Each row is followed by the grade that its hidden value falls in (each part has its own value, ranges and names):
[-128  159  -64    5  133  -11   33    7   44  -17  -29  -27   71   73
 -134  113  209   -2 -135   52  -16 -171  -48    4  -31   53   39  -42
   46 -135  106  -77   -5 -227  112  -70 -128   11  -10] : <71>
[-215  149  -30   -4  178    4  117 -242   75 -224  -38  120  -25   91
 -276   69  156   38  -18   84  -82 -166   42  -18 -114  -29   95 -157
  -81  -36  111   -3  100 -180   94   31 -203   75    0] : <67>
[  54 -210   14  127  -90  -12  -33   85  -59  165   -4  -21  -11  -89
  293   44  -57  -92  193 -197 -128  158 -125 -102  -53 -232   43   82
  -78  184  -75    5 -187   58   -3  167  150  -54  125] : <73>
[-147   77 -143 -191  100   36   41 -344    6 -224  -97  124  -69   87
 -226   31  167   14 -204   86  -39  -98   44  106  -88  148   72  -30
   97 -135   86   64  -58 -136  253 -214 -218   95   88] : <69>
[ 155  -83  -18 -202   90   53   93 -359   21 -144  -62  291 -145  118
 -116    9   25  198 -156  -64  -47 -115   98   11  -42  110  194   -5
  -73 -176  -61  219   50 -173   77 -149    1  -37   23] : <62>
[  11 -120   32   52  136  -69   12 -243  -46 -182  -75  185 -111  -21
  -67  208  124  148  -42   39  -62 -127   85  -59 -202  168   57 -120
  -81 -171  -26  110  -67 -118  294 -132  -77   18  130] : <69>
[ -45  -92   69   88  187  -98   74 -193  -29 -169 -132  205  -42   76
   10   87   47  147  -15  -34 -112 -128   83  -97 -151  -75   31 -211
  -72   40    7   30  -86  -66   65  171   16   79   -5] : <62>
[-267   79  -52   16  169  -66  125 -220  -66 -291 -138  145  -13    2
 -161    6  154   95  -88   81  -90 -114   66  -75 -156 -107   -6 -201
   35   42  137   43  -75  -46   43    5 -171  104   -5] : <73>
[-184  -57 -163  -54  116   -6  168 -393   28 -141   -3  148 -101   12
  -92   39  165   10  -31  -19 -160  -70  -16  -58 -167  -48  112  -10
  -48 -100   22    4 -100 -151  109   23 -177   13  153] : <62>
[  30 -190  123  171   -2  -46 -174  135  -34  122 -124 -102   74  -23
  249  168 -111 -136  170 -135  -79   89  -82  -41   -2 -153   75  -97
  -69  125  -70  -86  -78  103  179  142  134   60  111] : <63>
[  53   75   39  -68 -158  137 -229  280   22  177  -50 -210  128  -50
  105   13 -188 -206   81 -103   58  158  -78  121  163 -184  110   79
  -43  233   40   12   95  130   72  -68   83   -7   43] : <63>
[  -8 -127   33  -10   17  -44  -55  -91 -124 -140 -184  113   -8   25
  126  -30  -88   27  -40  -67  -64   76   48   10  -63 -107    7 -111
   76  191    0   86 -173  128   68   20   78  106   48] : <71>
[-211   89   54   45  284  -60  117 -190   52 -188 -172  136   23   50
 -180  124  135  150  -49   31  -83 -272   93 -129  -88 -178   81 -313
 -144  -50  119  -20  106 -114   56  179 -129   97 -105] : <67>
[ 208 -175  168   97   -1    9 -143  206   -6  224  -92  -42   37 -166
  244  219 -129   76  122 -190    2  -23    4 -134   41 -194  131  -50
 -273    8  -73   88   79   68  103   62  191 -113   26] : <63>
[-143  256  -22 -143  179   19   92  -67  -24 -232 -160  121   60   -3
 -261  -19  119  222 -271   95   63 -245  140  -37   -2  -86   52 -189
    6  -61  197  144  134  -95  -48 -177 -142   21 -163] : <73>
[ 136 -204  125  191 -120  -22 -104   17    3   52   36   83  -89  184
  223   16 -134 -186  334 -166 -180  264 -107   83 -104  -64  -27   66
  -41  442 -113  -33 -230   21   92  378  214   91  116] : <71>
[-147   14  -63 -130  172  -12  167 -242  -59 -185 -192  177    8  -16
  -73  -71   62  185 -192  -43  -65 -155   80 -133  -21 -240  124 -176
   -4  -61   82  117   11  -22 -118  -26  -66   25  -77] : <73>
[ 301  -93   72  -51 -127  104 -211  234   11  264   11 -105   44  -76
  192  144 -142  -36   15 -153   77   58  -50   43  110   29  168  150
 -118  -56  -95  103   75  -14  146 -214  176 -145  102] : <67>
[  15 -161   89   78  -99   36 -170   43    8  107 -101  -67  -14  -14
  179   92 -136 -204  263 -160 -114  205  -93   41   14 -213   58   -4
 -110  293  -40  -18  -74  156  195  226   98   86  105] : <63>
[ 168 -149  115   27   -2   -9  -78  -76    0   53 -124  171 -160   57
   58  167   84   71  103 -120  -99   15   -8   19  -72   31  -61   11
 -109  121  -26  134 -169  -51  282  207   98   52  -37] : <73>
[ -51  249  -49 -209   82  112  -31  -10   61  -64  -79  -21   74    6
 -247   56   75   63 -229   68  104 -184   60   72   86   31  152  -43
  -26 -164  136   93  219 -132  105 -304 -148  -22  -55] : <67>
[  -8  -94   65  147  -71  -33  -50  120 -134  -52  -38   15   29  -78
  176  -20 -105  -40  139  -70  -61  151  -30  -73  -90 -185    5  -39
    1  269  -13   71 -129  120  -51   13  113    4   93] : <73>
[-113  128  -80   32  194  -41  149  -18  -47 -169   60   26  138  -86
 -112   54   80  180 -236   96   53 -258   73 -171  -99   18  217 -130
  -24 -331   45   26  171 -215 -144 -404 -122 -155  102] : <62>
[ 225   21  123 -118 -113  106 -247  252  -37   85 -121  -69  118   41
  145  -35 -285  -44  -51 -107  116   98   38  136  167  -86  121    1
    7  210  -16  117   91  140   20 -152  211    9  -22] : <67>
[-185  196 -146 -231  113   76   -2 -127  -32 -174 -125  -54   82 -155
 -274   92  139   84 -331  135  110 -198   76    5   32   71  194  -82
   37 -372  144  120  197  -79  186 -575 -285  -43   74] : <63>
[   7 -186 -107   -3 -160   42   -7  -61  -80   33   61   -9  -14  -63
  247 -113 -159 -165  121 -163 -119  268 -102   -1  -57 -187  122  157
   24  216  -86   35 -175  103  -70  -25   89  -54  253] : <71>
[ 137   63   41    4  -77   75 -137  333   -9  153   47 -159  201    5
  181  -30 -224  -89  -29  -93   91   47  -43   29  116 -119  176   50
   -3   98  -28  -20  114    4 -142 -174  174 -102   63] : <69>
[-118  204  -51 -121  120   48  -42  -57   77  -49 -109  -10   39   82
 -203  115  168   -4 -163   69   26 -177   17   99    5   57   27  -63
   16  -72  149  -21   36 -155  239  -70 -162   83  -51] : <69>
[-234  263  -92   74  -13   46  -29  151   94   23  102 -169  131  115
  -87   -7   80 -266   79   51  -44   38 -131  120  -34  -89  -14   49
   63  248  150 -204  -35 -131   25  114 -119   66   59] : <62>
[ -38  152   55  -17    1   45  -24  194  -17  -23  -84  -22  154   95
   46 -150 -153  -34  -19  -70   11   28    1   19   95 -297   64  -91
   33  319   92    4   59   54 -241  104  115   44 -121] : <73>
[-163  100    1   45   78  -31   30   62  -63 -138  -96    4  134   39
   25  -93  -64   -8  -50   -6  -32  -16   21  -40  -22 -241   45 -160
   64  211   97  -31  -17   42 -160   47   10   68  -25] : <71>
[ -96  183   -8   44  -39  114  -76  204  160  199   78 -225  128   63
  -71   90   24 -263  157  -55  -32   25 -178   61  113 -150  149   72
 -102   83   67 -155  173 -136   48   87  -54  -22   24] : <63>
[  23 -116   17 -102   87  -15   22 -310  -30 -170 -180  254 -140   66
  -21   32   26  132  -56  -64  -98  -35  100   19 -104  -32   13  -98
  -45   92   15  155 -133    6  179  105    0  102   -2] : <62>
[-123  249   15   56   89   25   18   12  125  -69   41   34    6  155
 -221   84  153  -45   57   70  -45 -109  -13   83  -86   11  -36  -44
  -69  165  149  -63   34 -215  111  178 -117   72  -63] : <62>
[ 127   71   -1 -172 -139  151 -255  221   34  220  -86 -170   62  -84
   72  100  -77 -117  -41  -91  100   70  -40  156  151  -42   59  138
  -47   87   60   79   38   70  247 -157   40  -25   25] : <67>
[  99 -137  -12  -21  -72   35 -135  -31   39  170  -52    0  -78   54
  163  125   23 -131   96 -146  -95  105  -91  105  -31   -1  -22  128
  -36  151  -31  -16 -222  -19  298  183   71   51   99] : <62>
[   2   50  -37   35 -129   56 -103  319  -60  156   34 -188  160 -104
  200  -44 -116 -143   28  -96   30  134 -106   -2   63 -206   65  106
   36  187   32  -20  -40   67 -112 -107   97  -87   88] : <73>
[ 215  -47   65   34 -167  114  -99  188  115  277  120  -47   16  155
  222  -45 -199 -203  253 -236  -80  198 -141   97   79 -189  101  196
 -126  374  -81  -44  -23  -43  -85  313  247  -48   38] : <62>
[-368  -63 -147   86  138  -58  125 -332  -34 -224  -32   -4   -4  -97
 -131  118  172 -102   33   67 -162  -38  -65 -125 -179  -64  175 -133
   -9 -209   26  -82  -14  -75  171 -153 -286   41  266] : <63>
[  98 -222  -18   21   43  -17   60 -192   -9   31    0  151 -110  -67
  140  113   15   98   51 -143 -117  -21    6 -116 -129  -62  120   30
 -168  -65  -91   95  -98  -74   92   50   55  -89  145] : <62>

Next part:
[ 173  271  135  122  242 -181  -31  105   23  -34  223    5  127  134
 -209 -310   61  231   27  211 -171   87   84 -168  134 -103 -265   63
  -41    1  222  -49 -185   59  -64   64  192 -208   94] : Q
[  86   54    9 -206   42  -85 -254    1  -74  -72  153   54 -115   37
 -244 -122  146   20  237  172  -65  357 -128   -7    9 -167  -22  -50
   43  172  288 -110   29  171 -124  -43   74 -183  -54] : A
[   1  108  134 -302  231 -381  -87  119 -152   62   57  178   92   60
 -396 -287   46  173    4  361 -224  130  255 -352  185 -307 -108  -70
 -286   -5  260 -144 -138  141 -234 -180  451 -189 -114] : E
[ 153  231   -7  112  -20 -142  135 -136  300  -20   13 -116   95  175
 -116  118 -200   51   38   33   39  -64 -120   66  114   82  -55   56
 -152   -2  -53  118  -46    7  -15 -169   -7 -101  -31] : B
[-172 -252   31    0  -72  385  116   49   -1  588 -142   56 -169  -17
  240  277   -7 -180 -367  -50  262 -187  256  277  -45  134   43 -137
  234 -251 -247  304 -122 -219  206   26 -164 -168  131] : E
[   7  -23   80 -389  122 -122 -208  203 -385  150 -361  -11 -177  -17
   -5  -29  254  234  -41    9  -84  175  239 -184 -178 -151   30 -384
  225    3   94   95  125  132    9   58  381    0   27] : V
[  97   14   90 -193  -46   12 -202   62    0  173  122   70 -101   42
 -167  162  118 -150  112   32  102  282 -157  129  -58 -183  100  -25
  130  154   77  106   -5    5    0  -97    4 -265  -13] : V
[ 222   32  318 -197   15   38 -215  226  102  560  206  163   -7  177
 -242   46  168 -208  -56  176   16  286   -9  -65  -57 -380   74   65
  105  171  -59  285 -182 -112   -8 -190  209 -515   87] : C
[ -98   29 -133  115  160    7  132   -7 -137  100  -77   20    4   18
  151  234 -118   81 -308 -198  120 -199  282  152   63  173 -130  -55
  149 -375  -32  -93  -49  -28  200  210 -297  -19  -50] : A
[  82  267 -229  108  150 -331  107 -226  106 -190  -32  -70  153  179
 -245 -142 -243  234   13  116 -108  -24   76 -150  192   60 -254   82
 -304 -141  122 -183  -69  135 -150  -75  -34  -13 -101] : E
[-164  -18  -64  -10  331 -118  -31  102 -304  104   69  145   56  -33
  -30 -278    4  306 -271  133  -84 -114  516 -169  120  -11 -326  -81
  -60 -286  293  -77 -211   24  -53  165  144  -74   51] : E
[ 313  304   25  347  -77   85  129 -114  392   69  -24 -270   48  244
   13  109  -75   23   67  -59   92   14 -281  177  -28  159 -106   93
  131   59 -207  264  -51  -86  123    3 -157 -144  195] : R
[ 150  317  -10  343  108 -119  169  -98  254 -194  114 -194  152  139
  -19 -128 -160  287   39   53  -23 -163  -44   43  144  211 -272   63
 -112  -45  105  128 -126    4   -3   24   45  -18  126] : C
[  13  174  -85   98  192 -222  183  -32   10   92  -63   22  157  137
  -11  198 -244  133 -302 -122   31 -231  284  -26  139   77 -146   31
  -88 -336  -65  -59  -96  -11  102   26 -126  -69 -115] : C
[ -37   -1   41   51  -23  142  112   13   32  146  -65  -41  -96    3
  108  229   -4  -58 -100  -64  152  -83   14  248   27  134   26 -104
  185 -132  -91   73  -14  -53  168   63 -152  -74   28] : A
[ 249  295 -108  340  -80   -9  177 -245  444  -44  -12 -262   84  250
  -26   93 -230   71   71  -32   83  -69 -239  153   54  227 -141  121
  -63    9 -139  208  -42  -33   33  -91 -173  -76   97] : B
[ 209  124   -8   61 -128   73 -120 -121  289   42  188  -87  -43  140
  -85  187  -43 -120  182  -31  149  201 -341  250  -46   10   25   96
   73  198   24  218   -3  -19   12 -118 -163 -231   42] : R
[-104 -187 -151 -232 -121  177  -19 -125  -54  171 -313  -54 -295   15
  130  193   -5  -38  -52  -28   96   34   83  156  -73  148  121 -273
  163 -108  -72   37  174  116   53  -51 -101   22  -91] : C
[ 273  210   34  305 -153  188  100  -82  382  257   46 -171   14  211
    7  348  -67 -215    2 -153  251   56 -334  334  -65   88   10  155
  224   45 -303  303  -76 -195  201  -20 -340 -258  168] : V
[  27  -77    7  -47 -262  304   16 -167  261   95   79  -37 -268   45
  -92  192   50 -364  239  144  151  235 -387  388   66   74  189  -18
  155  119  -78  -74   75   58   40 -122 -319 -200  -62] : A
[ 274  254  140 -167   72 -346  -79   96  103  279 -191  -61  169  235
 -168  156  -78  169 -105  -44  -11   34   81 -238 -109 -220   -3  -51
 -122   91 -122  433  -55  -60  -42 -258  410 -187   40] : M
[  62  182 -252  -79   23 -269  139 -257   60 -191 -398 -185  -35  169
 -102   12 -198  236   44   30 -109  -29   56 -128   83  156  -65 -162
 -166 -144  -36 -170  170  246  -82 -108   18  148 -181] : B
[ -95   10  148  -12   72   35   87   90  -32    7   92   33  -57  -66
   14   19   45   47  -23  109   36  -87   75  148  141   70  -28 -124
   56  -83  124  -16  -73   14   65   40   66  -73    3] : R
[ 119  162   58 -345  244 -468 -255  117 -186   57    5  122  120  119
 -344 -205   29  288    1  183 -197  199  244 -406   11 -342 -127  -78
 -237   81  291   55  -73  143 -236 -182  503 -177  -81] : M
[-183  -46 -172 -127   85 -197   35  -62 -115   77 -173   25   73  -47
  163  381 -283  204 -300 -262  221 -319  326  105  -15  147  -40 -154
 -148 -240   59  295  -16  -71   46  -87   44   90  -96] : E
[ 185   55 -131  -95   -1   34 -246  -83   -4   74  -61  -85 -152  157
  -64  -66   88   86  108   15  -31  307  -68  -17 -146  -38  -76  -71
  168  103  100   75   81  133  -43   15  -35 -142   45] : Q
[ 106  208  -42  152  112  -97   83  -92  126 -111   85  -74   40  138
 -135 -172  -67  154   55  153  -96   18    0  -27  160   79 -197   38
  -68  -69  116 -124  -74  108  -44   21  -27  -92    2] : C
[  60   73  -45 -400   95 -370 -275  -43 -112  -14    6  117   14   76
 -415 -187   20  121  169  266 -140  327   39 -272   41 -313  -44  -62
 -289  164  297  -61  -18  180 -308 -255  332 -165 -142] : Y
[-191 -142  -73 -151   53   70  -58  -77 -110  -10  107  114 -168  -74
 -168 -309   73   32   93  366  -69  128  117   16  177    4 -113 -110
  -98  -45  304 -220  -80  145 -175  -28   51  -92  -40] : Y
[ 285  358  -49  115  -23 -273  107 -162  297   11 -286 -272  159  263
 -153   18 -179  222   61   21  -15  -15 -129 -132  -26   35 -127   -5
 -204   83 -167  316  -27  -25  -82 -205  205  -20  109] : Y
[  76  145 -237  -24  -56 -131  137 -264  122 -148 -391 -234  -88  155
   11  128 -186  171   49  -56  -16  -43  -36   18   18  227  -16 -171
  -50 -111 -102  -52  193  189   -3  -79  -79  145 -127] : C
[ 124  255    5  174   13 -113  101 -100  208 -223   55 -172   61   80
  -38   49 -108  158  139    1   40  -54 -180  142   94  157 -102   -5
  -52   42   84   89  -13   40   14  -26    1   -3   34] : R
[  31   14   37 -372   41 -217 -185   39 -144  121 -267  -14  -66   38
 -174 -125   91  205   61  178  -83  173  120 -230  -84 -182   -4 -255
 -115  125  120  197   29   95 -182 -188  465  -46   15] : Y
[ 159   77  156 -267    3 -117 -112  117   -8  272 -248  -55  -58  134
  -60  100   82   98  -35   25  -25  110   68 -130 -132 -151   84 -208
   72   94  -85  304   49   26    0 -162  353 -137   32] : C
[ -49  -51  -67 -160  133  -19 -128   45 -214   90 -109   17 -122   12
   57  -68   60  214 -107   12  -37   34  270  -58  -50   22 -105 -206
  112 -111  172   39   24  110   -2   80  119  -32    4] : C
[  34   99  -12  326  -37  202  200 -144  316   -5  224  -89  -24   86
   11  -21 -111  -52   33  123   87  -96 -132  282  194  242 -138  104
   22  -83    8    0 -133  -34   65   25 -259 -142   81] : C
[-116  -88  -19   42 -179  231  238 -169  260   99   -8  -39 -160    7
   71  277 -150 -215  -12   57  186 -143 -108  376  167  246  124  -65
   18 -125 -132   -3   15   -5  101 -120 -266  -65  -96] : C
[ 159  171  196  -94   74 -217 -148   86  134  134  237   59  140  105
 -298 -132   12   88   95  229  -27  139  -47 -121   50 -243  -94   65
 -216  219  190  300 -202  -55 -178 -243  389 -289   95] : E
[   8  248  -56 -119  370 -564   16   34 -192  -38   -3  147  269  116
 -359 -214 -149  321 -173  176 -211  -34  407 -410  223 -214 -280   32
 -380 -221  231 -235 -185  110 -186  -64  265 -101 -155] : Y
[-123 -110 -145   89   19  203  137  -84    8  300 -107   10  -96   48
  160  170 -120  -32 -296  -65  155 -178  249  186   39  199  -82  -61
  118 -311 -120   64  -73  -71  138   73 -267  -82   20] : M
[ -92   90 -175   89   69 -171  157 -135   67 -102  -56  -67  109   12
  185  393 -351  200 -217 -288  208 -370  168  211   74  280  -78  -55
 -124 -249   41  190   -2  -35  106  -32 -125  104 -113] : C
[ 261  236  201 -235    0 -271 -116   25  170   18   73   11   21  191
 -427  -94   73  -34  268  293 -162  335 -223 -171   90 -296   70    6
 -149  256   74  -46   -5  153 -171 -281  292 -272 -104] : Q
